Here is a tiny trained network, its code and every weight. The questions are about switching its units off for an input and a class, where a switched-off unit gives its printed mean instead of its output.

import numpy as np


def w(rows, s, z=0):
    codes = np.array(rows[::2]) - 128.0
    scale = np.full(codes.shape[1], s)
    scale[-1] = z or s
    return codes * scale


def f(y):
    return y / 2 * (1 + np.tanh(0.7978845608 * (y + 0.044715 * y**3)))


def log_softmax(a):
    a = a - a.max(-1, keepdims=True)
    return a - np.log(np.exp(a).sum(-1, keepdims=True))


def net(x, mask):
    res = np.array(x, float).reshape(1, 3) / 4 @ E
    y = f(res @ A[0][:, :-1].T + A[0][:, -1])
    res = res + np.where(mask, y, B[0][:, -1]) @ B[0][:, :-1]
    return log_softmax(res[-1] @ U[:, :-1].T + U[:, -1])


A, B = {}, {}
E = w([
[174,102,156,172,141,147,104,108,55,215,79,168],'x0',
[152,59,96,174,169,148,111,124,99,91,164,87],'x1',
[109,127,115,182,144,102,115,166,138,248,122,93],'x2',
],0.015)
A[0] = w([
[155,105,156,156,76,203,111,98,64,184,101,157,35],'n1',
[168,71,169,115,121,237,79,124,115,29,148,196,72],'n2',
[42,145,45,150,190,119,121,131,195,40,183,53,77],'n3',
[249,48,227,196,193,181,78,59,73,154,67,232,177],'n4',
[148,157,96,148,107,48,155,182,121,178,51,32,178],'n5',
[187,42,78,200,212,175,62,85,77,100,154,59,164],'n6',
[129,162,63,36,83,36,157,142,195,118,157,62,56],'n7',
[88,131,58,158,171,93,71,155,110,198,185,71,117],'n8',
[146,63,41,164,199,178,175,50,105,111,187,65,46],'n9',
[33,170,85,95,128,182,95,154,176,113,169,14,255],'n10',
[32,230,207,88,54,94,112,158,120,121,82,197,48],'n11',
[158,194,113,82,92,206,176,37,7,77,172,148,35],'n12',
[64,162,108,161,165,140,104,164,148,206,192,63,55],'n13',
[154,129,113,69,112,177,132,63,159,17,121,193,251],'n14',
[119,175,255,88,72,109,135,88,188,233,78,255,149],'n15',
],0.0069,0.0074)
B[0] = w([
[47,86,154,232,168,16,179,74,37,86,2,45,165],'n1',
[167,184,170,149,48,178,230,128,139,141,111,81,180],'n2',
[72,83,168,176,254,63,102,119,94,172,63,138,199],'n3',
[97,57,164,142,215,87,67,193,85,209,96,154,251],'n4',
[189,201,130,131,47,157,117,167,116,124,190,123,187],'n5',
[189,96,40,42,114,118,118,19,180,57,147,202,225],'n6',
[54,62,107,187,198,34,129,106,106,105,13,63,182],'n7',
[179,224,162,120,39,189,195,157,195,135,147,62,183],'n8',
[156,172,65,125,94,38,150,16,196,35,28,56,172],'n9',
[155,141,72,117,242,111,69,195,72,227,113,178,225],'n10',
[175,157,75,122,147,120,141,36,188,103,62,72,185],'n11',
[188,178,174,211,105,126,224,126,81,172,95,26,167],'n12',
[143,193,150,191,48,117,209,185,61,132,112,7,167],'n13',
[153,107,118,152,88,186,155,202,135,198,181,123,242],'n14',
[216,113,91,77,186,58,82,92,188,71,142,98,223],'n15',
],0.0093,0.015)
U = w([
[32,67,136,175,180,103,96,127,50,148,82,119,84],'0',
[155,127,60,55,115,118,117,3,204,52,116,111,92],'1',
[156,177,165,189,49,197,219,170,94,150,141,72,105],'2',
[148,79,93,16,149,199,14,226,135,189,252,241,252],'3',
[34,177,202,117,85,149,124,80,83,40,158,160,98],'4',
],0.013,0.017)

Each question gives the input, the list of numbers given to net, and the class t.
The units are the neurons (one row each of A and B). Each row of codes is followed by its name. A weight is (code - 128) times the scale printed after its matrix; where a second scale follows, it is the last column's (A, B and U).
mask holds one flag per neuron, in row order. A switched-off neuron (its flag False) gives its mean, the last column of its row in B, instead of its output. The means were averaged over made-up inputs and are rounded, as every weight is.
A unit's drop is (log p(t) with every unit on - log p(t) with that unit switched off) / (log p(t) with every unit on - log p(t) with every unit switched off).
The circuit of an input: a set's keep is (log p(t) with only the set's units on - log p(t) with every unit switched off) / (log p(t) with every unit on - log p(t) with every unit switched off). Starting from the 12 units with the biggest drops (on a tie, the unit counted first), units are removed one at a time, each time the one whose removal leaves the highest keep (on an exact tie, the one counted first), for as long as the keep stays at least 0.8.
units of the circuit, in order: the units of the circuit, biggest drop first
k most important neurons: the k neurons with the biggest drops, biggest first
drop when u is switched off: that unit's drop, to one decimal
input [5,-7,-3], class 1: units of the circuit, in order	n15
input [-8,-7,3], class 0: 2 most important neurons	n7, n10
input [1,-3,3], class 3: 2 most important neurons	n9, n6
input [-6,-1,7], class 2: 4 most important neurons	n8, n13, n4, n5
input [5,7,-8], class 2: 4 most important neurons	n2, n12, n14, n15
input [1,2,-4], class 2: 2 most important neurons	n2, n10
input [-1,-4,1], class 1: 3 most important neurons	n4, n14, n11
input [-6,-6,0], class 0: 3 most important neurons	n7, n6, n10
input [-8,-3,-8], class 0: 3 most important neurons	n7, n3, n10
input [0,-6,6], class 1: 2 most important neurons	n15, n14
input [-4,5,6], class 2: 2 most important neurons	n13, n8
input [0,-4,4], class 1: 3 most important neurons	n4, n15, n14
input [5,7,-3], class 1: drop when n6 is switched off	2.9
input [5,-8,8], class 1: drop when n15 is switched off	2.0
input [4,-7,7], class 1: drop when n14 is switched off	0.3
input [3,6,8], class 2: units of the circuit, in order	n8
